In the rows, zero is written as 128.
Each row of numbers belongs to one of the nodes below and depends on some of the facts about them. Some rows are named. Which node is each other row?

Facts:
skudrik brifo tradras; sutur brifo stegegron; viflugrer brifo tigre; susin brifo flugok
klisi brifo bivo; fesufan brifo dregra; kaplen brifo pefom; pasti brifo pefom
nustagri brifo nolofis; fuste brifo greluplo; grofla brifo zukli; vufom brifo flugok
grasar brifo gebros; grubre brifo klibotres; dizu brifo verok; koflibrom brifo klotal
rostefler brifo stibrotra; kasir brifo siken; zekliklun brifo bipi; sekul brifo dregra
pufis brifo dregra; stopam brifo kaplen; nobun brifo gubros; siken brifo stegegron
skubis brifo zukli; dese brifo stibrotra; nupom brifo zukli; tugriga brifo vuzo
flegil brifo bivo; kugor brifo grobi; skubrek brifo braskim; traskobri brifo netos
tasa brifo pefom; sebro brifo bivo; bripu brifo fuste; keplasim brifo bretrabak
trodrugim brifo grobi; bipi brifo zukli; sukita brifo klibotres; salubol brifo risura
sazil brifo dregra; tanak brifo gebros; trebril brifo fuste; drotriska brifo gubros
pugoson brifo stibrotra; bretrabak brifo bibrak; stibrotra brifo greluplo; siflim brifo tigre
bosan brifo zota; druplek brifo dregra; brunam brifo vuzo; nafi brifo steskem
drupluk brifo steskem; favo brifo sukita; riskestam brifo steskem; midrar brifo tradras
klogel brifo zubizi; stokir brifo gitonul; suskes brifo dregra; bedram brifo zudrasol
zokan brifo kaplen; zadrik brifo sukita; getril brifo nupom; zostir brifo flegil
gebros brifo risura; detruma brifo greluplo; brelikli brifo mudrem; diple brifo risura
brifla brifo fuste; kliplufle brifo risura; dopul brifo tigre; rumek brifo klisi
dase brifo bivo; braskim brifo pefom; verok brifo zubizi; staze brifo gubros
nolofis brifo zukli; miskimu brifo stegegron; luku brifo nupom; mudrem brifo bibrak
vavil brifo fuste; gestas brifo zota; dulol brifo steskem; flibol brifo grobi
stomu brifo klotal; kluzum brifo nafi; madres brifo dregra; beke brifo nafi
dodrozi brifo risura; klupon brifo zota; ranum brifo flugok; guzor brifo sukita
vuzo brifo steskem; trazuskul brifo verok; plese brifo fuste; naflil brifo pefom
dregra brifo stogru; lazu brifo klotal; flitrim brifo zestus; zestus brifo klibotres
sastis brifo stibrotra; lilupul brifo kaplen; dragros brifo dregra; kloso brifo zota
bogul brifo bosan; tradras brifo zudrasol; fotrem brifo pefom; netos brifo bibrak
klopoplis brifo braskim; drovi brifo bibrak; tidrok brifo klisi; brilo brifo klotal
vadrim brifo greluplo; tuguk brifo zota; gitonul brifo bibrak; tabe brifo sukita
deto brifo grubre; brasugir brifo stegegron; drostin brifo braskim; setrok brifo dregra
stustiki brifo tigre; kitror brifo tuguk; klobu brifo stogru; brizukes brifo zubizi
gubros brifo greluplo; kodus brifo zubizi; merol brifo kaplen; doflem brifo bosan
testem brifo flugok; plesto brifo sukita; vogu brifo kloso; drokedil brifo zestus
flugok brifo bibrak; tistos brifo stegegron; rofa brifo pefom; rudek brifo risura
musuk brifo stibrotra; migas brifo bedram; skonam brifo pefom; klotal brifo zukli
lodrir brifo flegil; dugu brifo bibrak; viflugrer ripil rumek; susin ripil zestus
fesufan ripil grofla; pasti ripil stogru; nustagri ripil stibrotra; grasar ripil nobun
koflibrom ripil fotrem; rostefler ripil stogru; zekliklun ripil siken; sekul ripil kloso
stopam ripil nobun; nobun ripil klobu; skubis ripil zestus; dese ripil kasir
tugriga ripil ranum; kugor ripil kloso; skubrek ripil gitonul; tasa ripil skudrik
bripu ripil klopoplis; trodrugim ripil netos; salubol ripil fotrem; trebril ripil migas
drotriska ripil diple; pugoson ripil brelikli; siflim ripil flegil; druplek ripil dopul
brunam ripil nobun; drupluk ripil skudrik; favo ripil koflibrom; midrar ripil getril
suskes ripil pefom; zokan ripil sazil; zadrik ripil risura; zostir ripil tabe
detruma ripil kaplen; brelikli ripil nobun; diple ripil bivo; brifla ripil dregra
kliplufle ripil nobun; dase ripil getril; miskimu ripil greluplo; dulol ripil klisi
kluzum ripil nafi; madres ripil fuste; dodrozi ripil sazil; klupon ripil ranum
plese ripil kloso; naflil ripil ranum; lazu ripil siken; flitrim ripil siken
sastis ripil gebros; dragros ripil skudrik; bogul ripil stegegron; klopoplis ripil kasir
drovi ripil zudrasol; brilo ripil stibrotra; brasugir ripil zestus; setrok ripil gebros
brizukes ripil greluplo; kodus ripil verok; merol ripil dizu; testem ripil gebros
plesto ripil rumek; vogu ripil gitonul; tistos ripil verok; rofa ripil risura
musuk ripil grubre; migas ripil dregra; dugu ripil zota

Some rows with their names:
sutur: [129 131 127 127 126 119 123 128 128 133 129 117 128 134 123 129 131 116
 137 132 132 138 131 125 130 124 130 128 128 130 123 129 123 127 119 128
 135 127 123 121 122 125 137 128 130 124 130 129 129 122 129 126 131]
migas: [129 128 128 128 125 121 123 130 130 133 128 120 128 132 123 127 131 118
 133 132 132 136 132 125 129 129 129 127 127 130 124 130 124 128 122 127
 135 125 125 123 124 129 135 129 127 126 129 130 131 121 128 128 130]
klopoplis: [113 141 119 145 141 175 175 116 132  65 106 147 117 130 120 137  77 114
 124 140 111  95 128 137 133 131 139 132 125 133 108 147 121 111 133 122
 106 147  94 111 136 129  94 152 138  99 123 122 130 101 119 126 128]
bogul: [130 125 133 128 123 125 108 127 133 160 127 106 132 139 118 120 143 104
 138 137 135 148 137 122 127 131 132 127 125 135 119 127 123 128 115 118
 157 119 130 118 132 132 138 133 123 118 133 140 132 120 125 128 132]
bosan: [131 108 137 128 121 156 100 137 141 162 126 111 131 125 125 114 134 124
 110 130 138 137 132 119 116 153 131 128 122 133 119 128 134 128 137 123
 146 108 142 135 142 155 149 132  99 137 125 144 138 117 118 133 124]
musuk: [115 145 133 104 133 130 172 123 129 157 140 128 130 137 151 110 169 157
 134 135 131 118 135 124 130 115 130 120 118 123 173 108 130 137 130 151
 133 128 125 146 145 132  88 116 166 121 122 127 119 165 131 123 150]
stibrotra: [117 130 135 101 125 161 167 141 140 150 144 132 127 120 161 108 155 181
 103 129 136 109 129 118 118 138 128 122 113 118 169 113 138 137 154 165
 110 115 126 164 144 159 116 110 137 151 106 127 128 155 122 127 141]
vadrim: [119 142 130 108 130 129 162 127 130 145 140 126 128 134 146 117 157 149
 133 134 132 124 133 123 130 117 130 122 120 123 159 114 128 135 129 150
 127 128 120 141 135 132 108 116 155 128 120 125 122 151 130 123 144]
risura: [131 114 132 125 120 147 112 142 138 136 131 116 127 121 129 123 124 132
 111 128 136 133 128 120 120 146 129 129 123 128 119 132 131 128 138 137
 125 114 130 136 127 150 158 126 103 146 118 134 138 113 120 130 123]
klogel: [129 130 127 127 126 118 122 128 129 134 129 116 128 134 122 129 132 115
 138 133 132 139 132 125 131 124 130 128 128 130 123 128 123 127 119 129
 136 127 123 121 122 125 138 129 129 124 130 129 130 122 129 126 130]
fuste: [117 128 135 102 127 162 166 139 139 152 143 133 128 121 160 107 157 179
 104 128 135 109 129 119 118 138 128 122 113 119 171 112 139 138 153 162
 114 115 130 164 148 157 110 111 139 147 108 129 126 157 122 128 141]
skubrek: [113 140 120 148 143 175 172 112 130  73 102 148 118 132 119 134  81 111
 126 140 109  94 129 139 134 132 139 132 126 135 110 145 122 111 131 116
 114 148 100 110 142 127  82 155 140  91 128 124 128 106 120 127 129]
skubis: [132 171 137 129 114 127 124 134 118 182 117  93 122 114 119 121  90 136
 130 113 117 152 128 136 172 108 121 132 149 131 151 106 132 114 129 138
 129 151  86 127 147 113 143 137 133 126 152 121 119 141 126 124 141]
drupluk: [114 131 137 131 134  88 119 107 140 131 139  81 110 150 105 127 172 117
 128 132 122 146 114 113 118 107 127 128 120 130 120 132 130 130 107  99
 144 122 126  98 129 120 140 144 119 101 139 142 124 121 131 123 155]
kugor: [136 121 115 143 136 139 132 143 117 110 142 139 144 127 124 115 117  76
 131 125 143 126 142 142 123 129 127 128 120 132 130 121 121 127 118 147
 154 139 138 109 123 119 130 138 114  92 131 142 129 150 129 126 131]
kloso: [139 102 120 136 124 180 113 165 134 119 149 130 143 113 133 109 108  92
  97 121 156 131 140 131 106 158 128 130 111 129 117 127 127 128 141 159
 142 117 139 124 125 155 176 131  75 128 112 150 143 130 115 132 122]
miskimu: [129 129 129 130 128 117 121 124 127 140 126 118 130 135 120 125 135 112
 139 133 129 136 132 127 132 125 129 127 129 132 126 127 124 127 117 123
 144 128 130 120 127 124 125 132 132 117 134 131 128 126 130 127 132]
stopam: [108 156 122 152 161 218 152  94 134  88 107 147 119 129 130 145  93 137
 149 131 109 106 119 149 130 103 148 137 127 128  87 134 128  97 134 103
 117 152 104 105 153 110  97 146 148  97 122 125 113 116 114 121 121]
kitror: [130 127 131 125 122 126 111 130 134 150 130 109 130 137 120 124 138 110
 137 136 136 149 136 122 127 130 132 127 125 132 117 129 122 128 118 124
 148 119 125 120 126 133 147 130 122 126 129 137 133 116 124 127 131]

Which node is each row?
No name comes twice in this set of rows, the named rows included.
[116 124 125  90 139 135 190 112 130 173 130 138 138 131 145 109 170 166
 139 145 133 124 125 116 121 119 134 119 118 124 182  94 125 143 140 150
 134 125 139 134 116 124  60 115 160 129 117 122 117 150 146 124 146]  sastis
[130 131 126 124 123 119 123 132 131 129 132 114 127 133 123 131 129 116
 137 133 134 142 132 123 130 125 130 128 127 128 119 131 121 127 120 134
 130 125 117 121 116 128 151 125 127 131 125 128 132 115 127 126 130]  dizu
[123 136 119 117 140 154 180 142 119 131 157 145 144 129 154  98 152 118
 126 128 145 110 144 138 122 121 128 121 109 123 176 102 126 136 130 176
 145 138 134 135 140 128  95 123 145  97 119 139 120 187 129 122 150]  plese
[114 163 132 103 145 173 149 116 137 160 153 122 128 130 165 130 175 187
 156 124 136 140 124 131 123  86 140 127 118 110 137 101 133 124 137 151
 117 129 118 142 139 119 139  96 163 147 105 123 108 162 122 116 137]  nobun
[130 132 126 123 121 117 126 135 131 123 133 116 126 131 125 133 127 119
 134 133 135 141 132 122 129 125 129 128 126 127 119 134 120 128 122 138
 124 125 114 123 112 130 155 124 125 135 122 126 133 113 127 125 130]  kasir
[131 112 133 126 120 151 108 141 139 144 129 116 128 122 128 120 126 130
 110 128 137 133 129 120 118 149 129 128 123 129 120 131 132 128 139 132
 131 112 134 137 132 152 154 128 102 143 120 136 138 115 120 132 124]  bivo
[100 143 126 148 151 133 171  97 138  62 119 119 100 142 108 138 122 126
 115 132 102  98 106 127 120 110 133 131 121 130 114 147 132 117 124  95
 106 144 103  93 139 117  95 161 132  83 134 130 122 110 126 124 151]  tasa
[130 130 129 126 124 116 115 128 130 143 130 108 129 138 119 127 137 109
 143 136 135 148 134 123 131 124 131 127 127 131 119 128 120 127 113 129
 144 124 122 119 120 127 145 129 128 123 130 133 131 118 127 125 132]  tanak
[129 126 132 128 125 120 111 126 130 152 127 108 131 139 117 122 140 105
 141 136 134 146 135 123 130 127 131 127 127 134 121 126 123 128 114 121
 153 123 130 119 129 129 136 133 127 117 134 137 130 121 127 127 132]  zostir
[121 126 133 107 125 158 155 142 139 143 140 131 127 119 154 113 145 171
 103 128 135 113 128 119 118 141 128 124 116 120 157 118 137 136 152 157
 112 116 127 158 142 156 125 114 129 150 108 128 130 146 122 128 136]  greluplo
[126 150 135 124 112 130  97 144 134 164 121 113 131 124 132 132  97 120
 137 137 113 152 138 124 152 122 131 128 137 132 135 122 127 129 117 108
 144 156 108 120 159 135 134 143 128 117 142 123 123 145 126 127 137]  brasugir
[113 136 130 126 132  93 136 120 142  97 146  93 104 139 116 139 154 137
 116 126 124 136 108 113 115 107 125 129 118 121 118 140 131 130 121 116
 106 123 109 105 113 123 163 134 115 126 125 130 128 111 130 123 151]  skudrik
[126 144 133 131 143 155  94 107 131 165 133 109 132 136 129 135 154 133
 166 126 132 156 124 135 128  95 139 132 129 125 101 114 129 115 116 111
 153 130 136 114 137 107 147 121 138 122 130 134 114 136 124 120 125]  kliplufle
[135 133 135 135 127 146 138 125 120 158 122 104 120 111 116 108 120 147
 104 102 138 126 117 136 139 133 117 132 137 129 142 113 140 113 151 157
 118 112 119 144 126 124 145 125 112 145 135 134 130 119 122 129 128]  zukli

The same nodes again, as new rows of numbers:
Some rows with their names:
deto: [ 96 127 121 125 109 136 118 100 119 136 142 107 150 122 118 112 150 144
 127  97  97 132 125 131 139 149 122 144 149 150 124]
flitrim: [110 103 130 153 133 124 107  91 107 146 128  81 154 123  96  93 127 129
 140 100  91 160 121 108 111 174 142 167 149 159 158]
lodrir: [117 121 120 126 121 134 127 131 143 131 146 119 128 136 118 127 140 167
 126 111 117  99 139 109 121 122 148 132 150 126 132]
klotal: [186  77 139 162  84 139 177 174  59 166 102 213 112  73 144 128  92  58
 122 151 148 144  85 174 137 142  97 118  70  95 143]
brizukes: [119 123 120 130 115 133 119 127 139 131 142 116 133 131 119 133 149 143
 132 107 122 114 143 113 116 128 153 130 152 129 134]
pasti: [117 133 149 120 164 129  77 139 126 117 152 132 143 113 143 146 171 136
 142 114 122 118 173 146 128 127 166 142 111 153 137]
ranum: [ 61 141  76  67 143 168 124 114 118 124 131 125 145 140 100 131  82 176
 122 148 149  94 118 207 100 135 162 107 129 119 115]
dopul: [163 128 155 117 157 100 168 140  99 132 114 149 103 121 126 121  88  97
 123 171 126 171  98 132 152 118  78 108 104 115 116]
grubre: [137 132 159 111 140  96 168 102  67 141 119 129 129 104 117  98 103  76
 123 148  90 213  81 148 176 151  43 117 114 147 105]
diple: [114 121 119 126 120 137 125 129 142 133 145 121 129 136 117 127 141 168
 126 112 117  98 137 110 123 122 148 134 151 125 133]
skubis: [128  81 145 149  62 157 126 122  97 195 131 158 129 127 151 115 147 113
 119  67 157  96 138 143 122 118 177 129 117 123 126]
bogul: [126 117 122 126 120 126 130 138 147 130 149 115 126 137 114 134 149 156
 130 110 118 109 144  95 116 117 156 125 161 123 133]
plese: [123 156 144 134  54 129  62 127 196 101 148 104 139 131 176 129 132  97
 108 158 138 103 140  98  97 155 139 164 182 131 128]
dese: [114 146 139 156  82 128  85 117 177 117 140 118 143 161 130 137 150 102
 132 141 159 108 129 118 114 151 150 166 152 132 123]
susin: [ 93 138 124 101 116 143  90  85 103 185 108 121 129 154 139 118  95 130
 119  71 177 147 141 154 117  98 189  90 160 138 122]
zudrasol: [164 129 155 117 157  99 170 141  98 132 115 149 103 122 125 119  88  96
 123 172 124 171  97 131 153 117  78 107 104 114 115]
getril: [114 101 112 150  89 169 127 138 118 153 136 167 133 112 135 117 126 171
 119 113 126  63 119 152 127 140 141 153 108 113 141]
brunam: [112 102 102 131 131 115 165 189 173  94 124 106 165 151 136 128 146 164
 113  82 136 127 142  85 119 112 146 117 148 142 138]
doflem: [119 120 122 125 124 131 134 137 147 131 149 119 125 140 115 127 142 175
 126 114 115  96 139 101 122 117 149 130 154 121 131]

Which node is each row?
No name comes twice in this set of rows, the named rows included.
[101 137 148 115 175 140  82 135 129 121 155 144 140 120 147 129 151 182
 132 127 114  85 159 157 145 126 148 155  93 149 131]  fotrem
[ 89 153  89 106 133 150  89 109 123 141 110 127 137 133 122 130  85 161
 125 109 153 130 128 161 112 122 162 106 159 129 141]  vufom
[116 107 155 124 101 131 122 103 120 176 141 116 124 155 138 114 151 131
 121  73 144 116 150 111 128 103 172 120 143 134 112]  brasugir
[ 94 127 122 123 108 136 119  98 117 136 144 106 152 121 117 111 152 143
 128  94  94 135 124 133 140 151 119 144 151 151 123]  drokedil
[125 118 193 103 129  98 174  72  47 188 118 132 122 130 136  72  99  80
 110 114 103 210  81 153 195 129  53 114 102 154  80]  zestus
[108 147 138 155  87 131  89 117 178 115 139 122 143 163 132 130 142 121
 128 145 157  98 124 122 119 150 142 170 144 131 120]  vavil
[170 118 156 111 162  89 190 157 109 134 130 145  93 132 112 120  91 123
 120 171 116 161 100 100 150 103  85  98 125 102 115]  nafi
[138  76 120 179 111 147 113 133 110 158 118 132 138 112 113 108 113 130
 137 111 128 110 124 117  89 162 173 166 118 125 178]  zekliklun
[126 134 124 109  86 137  91 135 156 117 149 104 129 100 167 125 132 135
 108 124 103 108 153  96 100 134 142 130 181 130 140]  kugor
[ 77 128 123 120 106 140 120  84 106 141 147 104 158 118 114  98 148 157
 124  92  78 136 114 142 154 161 102 153 148 161 118]  tabe
[123  97 111 152  82 162 125 143 119 150 134 159 136 108 134 127 138 146
 124 106 132  83 127 146 117 140 151 143 118 117 144]  luku
[129 100 112 152  80 156 122 143 117 147 133 151 136 106 132 133 147 128
 130 102 135  95 134 140 111 140 157 138 128 121 145]  nustagri
[ 80 133  78 115 144 136 128 162 152 102  91 117 173 146 146 123  95 165
 111  86 163 145 128 140 118 118 148 105 140 149 142]  brelikli
[102 118 135  83 166 136 107 148 120  95 170 121 157 114 119 158 184 116
 146 143 125 106 174 185 104 141 178 134  96 148 116]  naflil
[158 144 201 100 236  90 104 163  79 112 135 172 120  95 162 140 125  91
 141 179 123 177 147 179 173 117 101 123  42 153 122]  kaplen

The same nodes again, as new rows of numbers:
Some nodes and their rows:
testem: [102 109 137 221 129 126 194 159 218 112 125 133 107]
kasir: [108 134 142 124 140 123 142 124 126 158 172 118 109]
luku: [105 138 162 100 101 124 156 166 126 104 162 102 125]
brasugir: [ 72  85 135 155  52 104  97 106 112 108 160 119 100]
lilupul: [109 135 119 130 138 140  59 158 153 142 138 127 127]
steskem: [140  84 180 115 128 121 132 102 141 144 123  97 130]
dregra: [143 102  76  79 107 201 192  25 129 173 127 127 195]
sazil: [110 143  85 109 115 174 174  73 115 158 160 147 157]
flitrim: [124 105 180 191 165 102 122 139  54 120 149 121 181]
gitonul: [146 105 150 149 130  75 164  82 215 172 160  69 133]
vogu: [108 122 160 143 123 121 126 124 126 110 131 133 127]
dase: [105 127 159 145 122 120 126 126 126 110 134 133 126]
tugriga: [ 50 171 220 132 127 143 114 100 151 125 126 126 147]
pefom: [142  95 122  95 148 149  40 143 182 180 122  88 135]
brizukes: [104 128 157 146 122 118 128 129 128 108 134 135 126]
stopam: [142 149 151 140  71 119  56 190 151 182 105 178 150]
klobu: [144 154 141 122  58 130 159 131 120 209 138 186 156]
tigre: [138  86 171 110 127 118 132 103 147 144 120  96 133]
beke: [107 129 156 138 127 121 131 126 124 129 149 130 117]

Name these rows:
No name comes twice in this set of rows, the named rows included.
[148  77 153 124 176  97 143 127  98 189 162  60 192]  siken
[ 52 167 220 128 127 146 114  97 152 128 123 125 148]  klupon
[101 133 167 111  98 122 148 162 127  86 146 108 132]  nustagri
[145 104 154 152 127  74 161  83 215 163 151  71 138]  netos
[106 141 153  87 113 127 164 163 125 132 186  92 115]  getril
[144 113 156 179 116  59 164  84 234 142 145  77 147]  flugok
[135  56 157 134 156 172 190 147 174 184 130  99  86]  gebros
[108 125 162 129 122  99 154 201  77  85 165  77 208]  lazu
[141  92 128 103 141 147  35 143 182 161 107  93 143]  braskim
[100 139 170 102  91 124 155 176 124  76 154 101 134]  brilo
[106 140 157  89 107 126 163 167 125 121 179  92 119]  grofla

